Each row has a name. Each piece below is followed by the name of the row it came from, unless a question asks for something else. Each question is about the rows just above it. Places in a row count from 0.

q488: [103 167 145 123 172  86  91 146 127]
q279: [ 86 116 189 152 116 136 113 153 153]
q843: [120 110 175 163 142 116 149 135 125]
q647: [ 74 122 202 119 166 137  99 128 164]
asked: [119 166 137]
q647
Where does [122 202 119 166 137  99 128 164] start? Give its row and place.
q647, 1

q647: [126 154 116  85  97 135 101 116  76 102  98 123 100 176 178 167 145 130
 124 115 103 136 125 125 140 128 156 174 100 116 125 126 106  98 154 109
 128  78  90 163 119 131 168  89 121 145 117 170 122 122 169 163 160 116
 129 153 118 140 156 131 116 111  95 142]
q60: [127 155 115  76  90 140  93 117  64 103  98 119  90 182 190 164 143 127
 123 109 105 142 129 126 140 133 156 186  94 114 130 126 100  97 154 110
 127  75  86 167 116 136 173  77 118 147 118 171 124 123 171 165 167 112
 128 164 115 145 167 132 115 111  91 146]
q816: [182 190 162 143 127 123 109 116  76 102  98 123 100 176 178 167 145 130
 124 115 103 136 125 125 140 128 156 174 100 116 125 126 106  98 154 109
 128  78  90 163 119 131 168  89 121 145 152 170 122 122 169 163 160 116
 129 153 118 140 156 131 116 111  95 142]
q843: [126 155 115  83  95 136 100 116  74 102  98 122  98 178 181 167 145 130
 124 114 103 137 125 125 140 129 156 176  99 116 126 126 104  97 154 109
 128  77  89 164 118 132 170  87 120 146 117 171 122 122 170 164 162 115
 129 155 117 141 158 129 119 113  94 143]
The row with [127 155 115  76  90 140  93 117  64 103  98 119  90 182 190 164 143 127
 123 109 105 142 129 126 140 133 156 186  94 114 130 126 100  97 154 110
 127  75  86 167 116 136 173  77 118 147 118 171 124 123 171 165 167 112
 128 164 115 145 167 132 115 111  91 146] is
q60
Row and place where [182 190 164 143 127 123 109] starts:
q60, 13
asked: [182 190 162 143 127 123 109 116  76 102  98 123 100 176 178 167 145 130
 124 115 103 136 125 125 140 128 156 174 100 116 125 126 106  98 154 109
 128  78  90 163 119 131 168  89 121 145 152 170 122 122 169 163 160 116
 129 153 118 140 156 131 116 111  95 142]
q816
Number of entries in [126 155 115  83  95 136 100 116  74 102  98 122  98 178 181 167 145 130
 124 114 103 137 125 125 140 129 156 176  99 116 126 126 104  97 154 109
 128  77  89 164 118 132 170  87 120 146 117 171 122 122 170 164 162 115
 129 155 117 141 158 129 119 113  94]:
63
asked: [126 154 116  85  97 135 101 116  76 102  98 123 100 176 178 167 145 130
 124 115 103 136 125 125 140 128 156 174 100 116 125 126 106  98 154 109
 128  78  90 163 119 131 168  89 121 145 117 170 122 122 169 163 160 116
 129 153 118 140 156 131 116 111  95 142]
q647
[ 64 103  98 119  90] begins in row and place
q60, 8

q60: [107 156  97 156  90 125 107 158 109  89  97 122 108 120  93 141 172  94
 142 141 110 153 139 152 135 120 109  96 120 107 113 146 154 119 145 160
 143 114 141 149 126 113 120 106 126 131 143 136 160  80 108]
q274: [129 160 133 135  98 118 120 142 127 112 121 132 131 120  93 139 145  92
 149 125 128 139 138 138 130 102 135 127 143 122 111 138 154 128 143 151
 129 134 152 155 134 132 122 103 138 128 136 120 132  93 124]
q279: [ 97 118 107 121 164 154 139 139 115  82 160 145 123 101 172 132 117 153
  78 132  92 157 101 127 135 145  88 106 132 123 125  84 112 112 102 124
 120 146 160  67 149 108 117 137 109 161 103 173 144 156 138]
q551: [ 90 152 132 123 125 150 128 144 109  84 136 133 111  98 155 132 136 147
  90 140  94 155 110 135 135 141  86  96 117 117 127 103 116 112 112 130
 130 129 142  82 137 103 120 136 108 152 115 168 154 140 126]
asked: [ 88 106 132 123 125]
q279
The row with [103 116 112 112] is
q551
The row with [ 97 118 107 121 164 154 139 139 115  82 160 145 123 101 172 132 117 153
  78 132  92 157 101 127 135 145  88 106 132 123 125  84 112 112 102 124
 120 146 160  67 149 108 117 137 109 161 103 173 144 156 138] is
q279
The entry that follows [78]:
[132]
Where do [129 160 133 135  98 118 120 142 127 112 121 132 131 120  93 139 145  92
 149 125 128 139 138 138 130 102 135 127 143 122 111 138 154 128 143 151
 129 134 152 155 134 132 122 103 138 128 136 120 132  93 124] appear?
q274

q488: [ 79 177 110  93  76  78  91]
q957: [125 136 165 115 147 177  93]
q279: [165 137 143 185 107  89 116]
Count the entries of [125 136]:
2
Row and place where [165 137 143 185 107  89] starts:
q279, 0
What comes right after [147] in the named rows?
[177]
Number of entries in [165 137 143 185 107  89]:
6
Right after [185] comes
[107]

q60: [132  51 152 121 116 120 149 144  51 198  56 193 118 120 118 161 111 124
 190 121 120 116 168  56 121 132 121  54 144 145 168 136  51 117 120 110
 135 133  52  52 194]
q551: [109 153 137 132 127 129 136 134 151 121 143 131 129 118 129 135 127 121
 123 131 132 128 136 152 130 118 131 149 138 139 133 111 148 127 132 127
 116 138 154 153 125]
q816: [127 129 136 135 151 121 143 131 129 129 124 132 129 121 129 126 131 118
 130 128 126 129 128 128 129 102 129 128 124 126 125 108 124 130 128 133
  98 121 125 119 125]
q865: [138  63 148 122 120 186 144 137  57 192  64 184 118 126 116 154 114 126
 185 119 137 117 161  65 116 128 117  63 143 138 162 130 128 121 116 113
 130 127  64  63 182]
Which row holds [127 129 136 135 151 121 143 131 129 129 124 132 129 121 129 126 131 118
 130 128 126 129 128 128 129 102 129 128 124 126 125 108 124 130 128 133
  98 121 125 119 125]?
q816
Right after [122] comes
[120]
[127 129 136 134 151 121 143 131 129] begins in row and place
q551, 4
The entry that follows [185]:
[119]

q957: [152 120  61  86 163 192]
q551: [203  99  61 163  86 151]
q279: [205 115 120 139 160 144]
q60: [175 121  64 102 177 179]
The row with [163 192] is
q957
asked: [ 61  86 163]
q957
What comes right after [121] in the named rows?
[64]
The row with [102 177] is
q60
Number of entries in [152 120  61  86 163]:
5

